Both labels of each row
[-0.22 -0.83 -0.38  1.33 -0.08  0.45  1.00 -0.96 -0.82  0.92  1.48  1.80
 -0.22 -0.45  0.62 -0.89  0.48 -0.10  1.34  0.56 -1.89  2.74  0.37  2.45
  0.13  0.44 -0.25 -1.02 -0.93  0.44 -0.95 -0.40 -1.00  0.86  1.38 -0.34
 -0.45 -4.26  1.27 -0.01 -0.77 -1.78  2.71  0.32 -0.21 -1.23 -1.55  1.21
  1.21 -0.22  1.70 -0.94 -0.55  2.26  0.29 -4.52  3.44 -0.46  0.15  1.66
  0.00  0.84  0.85  1.33 -2.42]	Kelu, W
[ 2.58  0.29 -0.71 -3.61  2.93  0.07 -1.03 -0.72 -3.10 -1.07  0.28 -1.20
 -1.46  1.48  0.10 -0.18 -1.48 -2.36  0.74 -2.18 -0.14 -1.10 -0.60 -1.64
 -1.35  1.11 -0.38 -0.34  1.40 -1.20 -0.24 -0.25 -0.04 -1.48 -0.20 -0.76
  0.29  4.38  0.57  0.55  1.44 -0.43 -0.68  1.06 -1.32  0.00  0.16  2.36
 -1.45  0.47  0.53  1.42 -0.18 -1.03  2.16  2.16 -0.23 -0.04 -2.34  1.24
  0.97  1.26 -1.83  1.99  1.03]	Kelu, Y
[ 1.51  0.82 -1.40 -2.59  1.35 -0.17 -3.42  0.03 -1.73  0.30  0.25 -2.70
 -1.99  1.21  0.19  0.99  0.25 -1.12  1.86 -1.51  0.89 -0.96 -1.13 -2.48
 -0.58  1.50 -0.09 -0.02  1.23  0.06 -2.33  0.14  0.29 -0.14 -1.17  1.48
 -0.47  3.87  0.59  0.30  1.19  2.29  0.37  1.30 -0.55 -0.06  0.83  0.42
 -1.19 -0.01 -1.66 -0.41  0.97 -1.97  1.16  1.19 -0.45  0.79 -2.57  0.84
  2.20  1.28  0.04  0.99  1.69]	Guf, Y
[-0.64 -0.13 -0.13  1.62 -0.38  1.20  1.45  0.17  0.99  0.95 -1.08  1.85
 -0.16 -1.44  0.37  0.71 -0.51  1.63  0.22  0.42 -1.84  0.59 -1.40  0.83
  0.19 -0.53 -1.42 -0.96 -1.04  0.31 -0.76  1.51 -0.74  0.41  0.73  0.22
 -0.88 -4.22  0.90  0.07 -2.09  0.43  1.35  1.24  0.75 -1.93  0.20  0.94
  0.95  1.67  1.01 -1.19 -1.61  1.91  0.36 -2.80 -0.19 -0.06  1.91 -0.58
 -1.39  0.24  0.73  0.93 -1.15]	podad, W
[ 0.53  0.48  0.28 -2.23  1.96 -0.71  0.11  0.80 -1.65 -0.25  0.35 -3.88
 -1.86 -0.01  0.75 -0.61 -0.56 -1.11  0.38 -0.20  0.40 -2.44  0.14 -3.31
 -0.39  0.88 -0.41 -0.17  0.77 -0.50 -0.40  0.01 -0.43  0.21  0.33 -0.60
 -0.48  2.25  1.03  3.23  0.00  0.46  0.58  1.13 -0.37  0.13 -1.84  1.08
 -0.58  1.05  0.45  0.61 -0.23 -0.76  1.07  1.58  0.62 -1.33 -2.44  0.51
  0.91  1.92 -1.09  1.83 -0.33]	Kelu, Y
[-0.40 -0.12 -0.07 -1.66 -0.22  0.35 -0.86  0.42 -1.40 -0.74  1.48 -0.08
 -0.82 -0.86 -0.11 -0.76 -1.45 -1.21  0.91 -6.60 -0.34  1.35 -2.06 -1.05
 -0.30 -0.42 -0.14 -0.59  0.76 -1.25  0.73 -0.05  0.48 -1.10  1.80 -0.79
 -1.08  2.61  0.16  0.91 -1.33  1.03 -0.48  0.92 -0.09 -0.73 -0.28 -0.03
 -0.86  0.93 -0.17  1.38 -1.50 -0.94 -0.95  1.16 -0.68  1.81  0.42  1.84
 -0.50 -1.14  1.64  0.85 -0.83]	podad, Y
[ 2.30 -0.54  0.35 -1.88  1.53  0.66  0.00 -0.20 -3.05 -0.53  0.69  1.07
  0.42  1.27  0.13 -1.65 -1.80 -0.43  1.34 -1.00  0.45  0.20  0.56 -0.06
 -0.90 -0.91  0.00 -1.34  0.50 -0.02 -0.62  0.29  1.71  3.11  0.71 -0.52
 -0.66  2.27 -0.81 -0.67  1.14 -0.55 -0.46  0.17  0.52 -0.47 -1.51  1.91
 -0.64  0.09  2.34  0.31 -1.05  0.13  0.91 -1.48  0.94 -0.57 -2.20  2.57
  0.19  1.02 -1.07  2.16 -0.95]	Kelu, Y
[ 1.13  0.17 -0.86  0.70  1.61 -0.75  1.46 -0.87 -2.08  1.81 -0.35  2.26
 -0.71 -0.77  0.35  1.31 -0.47 -0.61  0.77  0.85 -1.14 -0.35 -1.37 -1.27
 -1.18  1.15 -0.36 -2.26 -0.38  0.65 -2.71  1.18 -2.09  0.32 -1.42  1.70
 -0.51 -2.96  1.78  0.43  0.32 -1.09  2.06  0.89 -1.34 -0.74  1.16  2.32
  1.12  1.32  2.30 -2.31 -1.40 -0.55  2.14 -3.28 -0.62 -1.12 -1.39  0.79
  0.75  3.40 -0.87  3.73 -1.51]	Kelu, W
[ 1.03  0.69  0.67  1.15  0.57 -1.02  0.84 -0.11  0.73  1.39 -0.72  0.43
 -0.41 -0.50 -0.01 -0.19 -0.17  0.51 -0.03  0.87 -0.04 -1.27  0.67  1.14
  0.40  0.01 -2.56 -0.71  0.03  1.26 -0.96  1.17 -0.31  0.27  0.46 -0.01
  0.26 -1.92 -0.60 -2.07  0.29 -1.82 -0.51 -0.27  0.28 -0.32  0.03  0.78
 -0.04  0.32  1.50 -1.11 -0.86  2.91 -0.86 -1.70  0.68 -2.02  0.21 -0.43
 -0.58  0.54  0.33  0.70 -1.06]	kifel, W
[ 1.62  0.09 -0.89 -3.48  1.67  0.01 -1.37 -0.32 -2.43 -0.54  0.89 -1.15
  0.19  1.66  0.09 -0.52 -0.93 -1.88  0.87 -1.97  0.73  0.04 -0.51 -2.15
 -1.02  1.02 -0.01 -0.88  0.26 -1.66  0.47 -0.27  1.91 -0.97 -1.00  1.05
 -0.49  4.22  0.15  2.63  1.09  1.14 -0.52  0.29 -2.04  0.22  0.91  2.00
 -1.83  0.96 -0.22  0.60  0.10 -0.99  0.40  1.38  0.44  0.61 -2.11  1.37
  0.27  0.64 -0.95  1.72  0.68]	Kelu, Y
[-0.31 -0.36 -0.77  3.39 -0.28  3.53  1.44 -0.48  1.62  1.18 -0.79  1.81
 -0.32 -0.80  1.29  0.64 -0.56  0.27  0.80  0.19 -0.12  0.12 -0.19  0.77
  0.18  0.05 -0.88 -0.59 -0.76  0.18 -0.84  0.39 -0.68  0.40  0.24  0.74
 -0.07 -3.45  0.48 -0.08 -0.53 -1.32  0.46  0.01  0.05 -0.28 -0.17  0.12
  1.25  0.11  0.19 -1.71  0.17  1.22  0.17 -1.90  1.23 -1.97  0.78 -1.11
  0.61  1.89  0.46 -0.27  0.11]	Guf, W
